Below is a small trained network, with its code and all its weights. Each question gives an input and a target symbol and asks what happens when units are switched off, that is, made to give their printed mean instead of their output.

import numpy as np


def w(rows, s, z=0):
    codes = np.array(rows[::2]) - 128.0
    scale = np.full(codes.shape[1], s)
    scale[-1] = z or s
    return codes * scale


def norm(h):
    return h / np.sqrt((h * h).mean(-1, keepdims=True) + 1e-5)


def f(y):
    return y / 2 * (1 + np.tanh(0.7978845608 * (y + 0.044715 * y**3)))


def softmax(a):
    e = np.exp(a - a.max(-1, keepdims=True))
    return e / e.sum(-1, keepdims=True)


def log_softmax(a):
    a = a - a.max(-1, keepdims=True)
    return a - np.log(np.exp(a).sum(-1, keepdims=True))


def net(x, mask):
    ids = ['αγηλμξπφ'.index(c) for c in x.split()]
    T = len(ids)
    res = E[ids] + P[:T]
    u = 0
    for l in range(2):
        q, k, v = (norm(res) @ M[l].T for M in (Q, K, V))
        z = softmax(np.where(np.tri(T) > 0, q @ k.T / 4**0.5, -1e9)) @ v
        res = res + np.where(mask[u], z, O[l][:, -1]) @ O[l][:, :-1]
        u += 1
        y = f(norm(res) @ A[l][:, :-1].T + A[l][:, -1])
        res = res + np.where(mask[u : u + 16], y, B[l][:, -1]) @ B[l][:, :-1]
        u += 16
    return log_softmax(norm(res)[-1] @ U[:, :-1].T + U[:, -1])


Q, K, V, O, A, B = {}, {}, {}, {}, {}, {}
E = w([
[1,200,108],'α',
[78,168,82],'γ',
[103,172,222],'η',
[145,123,155],'λ',
[139,115,45],'μ',
[105,201,230],'ξ',
[31,158,230],'π',
[169,122,88],'φ',
],0.0078)
P = w([
[89,123,136],'0',
[94,1,177],'1',
[134,184,173],'2',
[75,140,96],'3',
[151,87,127],'4',
[141,184,183],'5',
],0.006)
Q[0] = w([
[137,124,164],'L0H0',
[166,6,170],'L0H0',
[219,96,188],'L0H0',
[213,64,189],'L0H0',
],0.011)
K[0] = w([
[99,105,120],'L0H0',
[111,73,159],'L0H0',
[81,7,126],'L0H0',
[92,14,139],'L0H0',
],0.015)
V[0] = w([
[2,90,113],'L0H0',
[153,198,29],'L0H0',
[196,74,161],'L0H0',
[230,176,132],'L0H0',
],0.0049)
O[0] = w([
[119,83,118,255],'L0H0',
[2,123,54,195],'L0H0',
[141,145,62,50],'L0H0',
[135,196,53,30],'L0H0',
],0.0056,0.0013)
A[0] = w([
[127,128,127,123],'L0N0',
[179,57,58,192],'L0N1',
[130,90,139,97],'L0N2',
[75,247,254,133],'L0N3',
[152,108,33,135],'L0N4',
[56,44,55,89],'L0N5',
[92,82,99,55],'L0N6',
[106,12,193,8],'L0N7',
[212,116,61,43],'L0N8',
[171,30,48,128],'L0N9',
[159,76,60,204],'L0N10',
[174,199,183,189],'L0N11',
[207,94,45,64],'L0N12',
[120,219,76,50],'L0N13',
[117,119,128,30],'L0N14',
[118,162,110,2],'L0N15',
],0.0079,0.0019)
B[0] = w([
[128,129,128,127],'L0N0',
[134,59,171,205],'L0N1',
[133,127,109,132],'L0N2',
[149,38,253,255],'L0N3',
[146,117,154,191],'L0N4',
[186,86,110,232],'L0N5',
[146,114,128,148],'L0N6',
[134,213,37,175],'L0N7',
[95,132,166,143],'L0N8',
[121,58,162,217],'L0N9',
[162,58,181,196],'L0N10',
[143,80,97,165],'L0N11',
[101,107,201,167],'L0N12',
[171,198,86,150],'L0N13',
[116,129,125,114],'L0N14',
[136,149,116,113],'L0N15',
],0.0068,0.0044)
Q[1] = w([
[52,201,80],'L1H0',
[96,148,49],'L1H0',
[118,90,125],'L1H0',
[139,125,245],'L1H0',
],0.011)
K[1] = w([
[94,164,11],'L1H0',
[89,202,81],'L1H0',
[188,175,138],'L1H0',
[159,20,172],'L1H0',
],0.011)
V[1] = w([
[149,70,200],'L1H0',
[118,191,104],'L1H0',
[136,187,170],'L1H0',
[254,130,131],'L1H0',
],0.0055)
O[1] = w([
[164,215,59,254],'L1H0',
[109,1,151,24],'L1H0',
[195,57,86,70],'L1H0',
[69,136,105,174],'L1H0',
],0.0056,0.0032)
A[1] = w([
[57,104,100,131],'L1N0',
[181,111,163,78],'L1N1',
[136,163,184,69],'L1N2',
[113,77,162,115],'L1N3',
[199,218,140,2],'L1N4',
[188,193,118,34],'L1N5',
[156,111,174,103],'L1N6',
[141,109,145,80],'L1N7',
[125,147,129,94],'L1N8',
[139,131,127,120],'L1N9',
[126,136,75,153],'L1N10',
[134,145,143,71],'L1N11',
[162,164,119,58],'L1N12',
[3,166,201,107],'L1N13',
[170,149,178,127],'L1N14',
[142,55,89,157],'L1N15',
],0.011,0.0048)
B[1] = w([
[178,199,156,168],'L1N0',
[107,180,108,170],'L1N1',
[54,148,120,155],'L1N2',
[131,156,225,196],'L1N3',
[227,83,69,142],'L1N4',
[196,60,131,123],'L1N5',
[98,170,165,182],'L1N6',
[114,128,151,130],'L1N7',
[137,90,96,107],'L1N8',
[122,114,117,124],'L1N9',
[125,179,100,147],'L1N10',
[104,106,186,109],'L1N11',
[186,64,139,106],'L1N12',
[170,27,1,215],'L1N13',
[108,178,109,193],'L1N14',
[69,192,157,255],'L1N15',
],0.0044,0.0045)
U = w([
[138,88,69,153],'α',
[102,226,90,223],'γ',
[190,206,179,42],'η',
[240,133,106,216],'λ',
[142,36,152,214],'μ',
[137,160,177,85],'ξ',
[1,82,119,3],'π',
[147,118,192,135],'φ',
],0.014,0.0024)

Each question gives the input, a string of symbols that net reads in full, and the target symbol t.
The units are the heads (4 rows each of Q, K, V and O) and the neurons (one row each of A and B). Each row of codes is followed by its name. A weight is (code - 128) times the scale printed after its matrix; where a second scale follows, it is the last column's (O, A, B and U).
mask holds one flag per unit, layer by layer, with each layer's heads first. A switched-off unit (its flag False) gives its mean, the last column of its rows in O or B, instead of its output. The means were averaged over made-up inputs and are rounded, as every weight is.
A unit's drop is (log p(t) with every unit on - log p(t) with that unit switched off) / (log p(t) with every unit on - log p(t) with every unit switched off).
The circuit of an input: a set's keep is (log p(t) with only the set's units on - log p(t) with every unit switched off) / (log p(t) with every unit on - log p(t) with every unit switched off). Starting from the 12 units with the biggest drops (on a tie, the unit counted first), units are removed one at a time, each time the one whose removal leaves the highest keep (on an exact tie, the one counted first), for as long as the keep stays at least 0.8.
circuit, biggest first: the units of the circuit, biggest drop first
unit that matters most: the unit with the biggest drop
k most important neurons: the k neurons with the biggest drops, biggest first
k most important neurons of layer l: the k neurons of layer l with the biggest drops, biggest first
drop when u is switched off: that unit's drop, to one decimal
input π α λ φ φ, target φ: unit that matters most -> L1N13
input μ μ φ π, target γ: 3 most important neurons -> [L0N3, L0N9, L0N1]
input μ μ φ η, target γ: 4 most important neurons -> [L0N3, L0N13, L0N9, L0N5]
input φ μ μ α φ μ, target γ: 2 most important neurons -> [L0N3, L0N13]
input η η μ ξ, target π: 2 most important neurons of layer 1 -> [L1N13, L1N2]
input η α γ, target α: 2 most important neurons of layer 0 -> [L0N7, L0N5]
input μ μ φ ξ, target γ: 2 most important neurons of layer 1 -> [L1N13, L1N2]
input μ μ ξ π π, target π: circuit, biggest first -> [L0N5, L1N13, L0N10]
input φ γ μ φ, target π: 2 most important neurons -> [L0N3, L0N7]
input π γ ξ φ, target η: 3 most important neurons -> [L0N12, L0N3, L0N13]
input η μ α μ, target μ: 2 most important neurons -> [L0N5, L0N3]
input μ η ξ μ λ, target λ: 2 most important neurons -> [L0N3, L1N4]
input λ π μ μ, target π: 2 most important neurons of layer 0 -> [L0N7, L0N3]
input λ φ φ φ, target γ: circuit, biggest first -> [L0H0]
input ξ λ μ μ π, target π: 2 most important neurons -> [L1N13, L0N3]
input α μ ξ φ, target η: 2 most important neurons -> [L0N3, L0N13]
input φ φ μ ξ, target π: 2 most important neurons -> [L1N13, L0N3]
input φ φ μ η λ, target λ: 3 most important neurons -> [L0N3, L0N7, L1N4]
input φ μ μ φ π α, target π: 3 most important neurons of layer 0 -> [L0N3, L0N5, L0N7]
input μ λ μ μ ξ γ, target α: 2 most important neurons of layer 1 -> [L1N13, L1N15]
input η α μ λ, target π: most important neuron of layer 1 -> [L1N15]
input η μ λ μ, target λ: drop when L0H0 is switched off -> 1.0
